Below is a small trained network, with its code and all its weights. Each question gives an input and a class and asks what happens when units are switched off, that is, made to give their printed mean instead of their output.

import numpy as np


def w(rows, s, z=0):
    codes = np.array(rows[::2]) - 128.0
    scale = np.full(codes.shape[1], s)
    scale[-1] = z or s
    return codes * scale


def norm(h):
    return h / np.sqrt((h * h).mean(-1, keepdims=True) + 1e-5)


def f(y):
    return np.maximum(y, 0)


def log_softmax(a):
    a = a - a.max(-1, keepdims=True)
    return a - np.log(np.exp(a).sum(-1, keepdims=True))


def net(x, mask):
    res = np.array(x, float).reshape(1, 2) / 4 @ E
    u = 0
    for l in range(4):
        y = f(norm(res) @ A[l][:, :-1].T + A[l][:, -1])
        res = res + np.where(mask[u : u + 8], y, B[l][:, -1]) @ B[l][:, :-1]
        u += 8
    return log_softmax(norm(res)[-1] @ U[:, :-1].T + U[:, -1])


A, B = {}, {}
E = w([
[201,137,133,61],'x0',
[254,37,134,173],'x1',
],0.003)
A[0] = w([
[182,156,116,69,53],'L0N1',
[180,180,128,71,3],'L0N2',
[2,161,206,139,118],'L0N3',
[147,102,171,85,137],'L0N4',
[103,236,77,57,76],'L0N5',
[39,213,111,181,96],'L0N6',
[86,228,133,145,82],'L0N7',
[179,100,79,168,148],'L0N8',
],0.0046,0.0026)
B[0] = w([
[107,22,98,86,165],'L0N1',
[73,91,135,235,151],'L0N2',
[222,94,3,135,253],'L0N3',
[95,94,75,137,177],'L0N4',
[151,180,223,89,216],'L0N5',
[183,151,63,153,239],'L0N6',
[215,122,136,121,199],'L0N7',
[139,117,181,148,237],'L0N8',
],0.004,0.0028)
A[1] = w([
[73,126,122,132,2],'L1N1',
[158,91,124,129,141],'L1N2',
[149,117,192,186,65],'L1N3',
[147,132,202,106,97],'L1N4',
[135,137,120,255,193],'L1N5',
[76,73,228,179,200],'L1N6',
[114,126,68,189,47],'L1N7',
[94,120,197,111,88],'L1N8',
],0.0079,0.0018)
B[1] = w([
[123,142,97,107,128],'L1N1',
[125,139,175,133,216],'L1N2',
[141,178,129,183,198],'L1N3',
[75,122,66,147,162],'L1N4',
[148,79,63,172,253],'L1N5',
[166,154,167,144,210],'L1N6',
[116,98,90,3,180],'L1N7',
[56,78,120,100,139],'L1N8',
],0.0065,0.0046)
A[2] = w([
[179,77,52,193,136],'L2N1',
[98,132,156,147,3],'L2N2',
[89,20,62,162,38],'L2N3',
[203,123,137,102,117],'L2N4',
[167,83,143,80,192],'L2N5',
[184,230,144,109,39],'L2N6',
[12,135,77,1,148],'L2N7',
[98,211,154,241,126],'L2N8',
],0.0047,0.0015)
B[2] = w([
[64,109,99,129,253],'L2N1',
[129,124,127,126,128],'L2N2',
[116,224,125,83,167],'L2N3',
[81,200,125,100,184],'L2N4',
[57,137,167,132,180],'L2N5',
[146,179,163,131,149],'L2N6',
[95,109,154,255,191],'L2N7',
[189,37,192,91,162],'L2N8',
],0.0054,0.0045)
A[3] = w([
[143,175,183,162,130],'L3N1',
[165,159,31,189,84],'L3N2',
[154,148,163,111,7],'L3N3',
[122,108,196,34,81],'L3N4',
[163,111,152,30,196],'L3N5',
[186,254,136,77,78],'L3N6',
[111,204,143,53,49],'L3N7',
[61,45,31,121,194],'L3N8',
],0.006,0.0012)
B[3] = w([
[143,128,64,99,176],'L3N1',
[142,98,187,101,253],'L3N2',
[121,124,125,94,136],'L3N3',
[174,142,251,33,161],'L3N4',
[60,207,230,101,156],'L3N5',
[116,175,108,203,181],'L3N6',
[145,163,92,185,160],'L3N7',
[163,110,96,2,231],'L3N8',
],0.006,0.0037)
U = w([
[206,59,158,212,182],'0',
[132,235,98,187,181],'1',
[148,107,55,20,202],'2',
[136,140,248,42,165],'3',
[122,128,138,111,2],'4',
[7,99,143,158,132],'5',
[123,130,135,116,32],'6',
],0.017,0.0076)

Each question gives the input, the list of numbers given to net, and the class t.
The units are the neurons (one row each of A and B). Each row of codes is followed by its name. A weight is (code - 128) times the scale printed after its matrix; where a second scale follows, it is the last column's (A, B and U).
mask holds one flag per neuron, layer by layer. A switched-off neuron (its flag False) gives its mean, the last column of its row in B, instead of its output. The means were averaged over made-up inputs and are rounded, as every weight is.
A unit's drop is (log p(t) with every unit on - log p(t) with that unit switched off) / (log p(t) with every unit on - log p(t) with every unit switched off).
most important unit: the unit with the biggest drop
top k neurons: the k neurons with the biggest drops, biggest first
top k neurons in layer l: the k neurons of layer l with the biggest drops, biggest first
drop of u: that unit's drop, to one decimal
input [7,0], class 3: most important unit => L0N1
input [6,-2], class 5: top 2 neurons => L2N7, L1N5
input [6,-1], class 5: top 3 neurons => L0N3, L2N7, L1N5
input [-1,-7], class 1: top 2 neurons => L0N5, L1N5
input [4,-3], class 5: top 2 neurons => L2N7, L0N5
input [0,-2], class 1: top 2 neurons => L0N5, L1N5
input [-3,-6], class 2: top 2 neurons => L0N3, L1N6
input [-3,-7], class 2: top 2 neurons in layer 0 => L0N3, L0N6
input [8,0], class 3: top 2 neurons => L0N1, L1N5
input [4,0], class 3: drop of L1N5 => 0.9
input [7,-1], class 5: drop of L0N3 => 0.6
input [-1,-5], class 1: drop of L0N5 => 4.9
input [1,-1], class 1: top 2 neurons => L1N5, L0N5
input [0,-3], class 1: most important unit => L0N5
input [5,4], class 3: top 2 neurons => L1N5, L2N7
input [7,-2], class 5: top 2 neurons => L2N7, L1N5
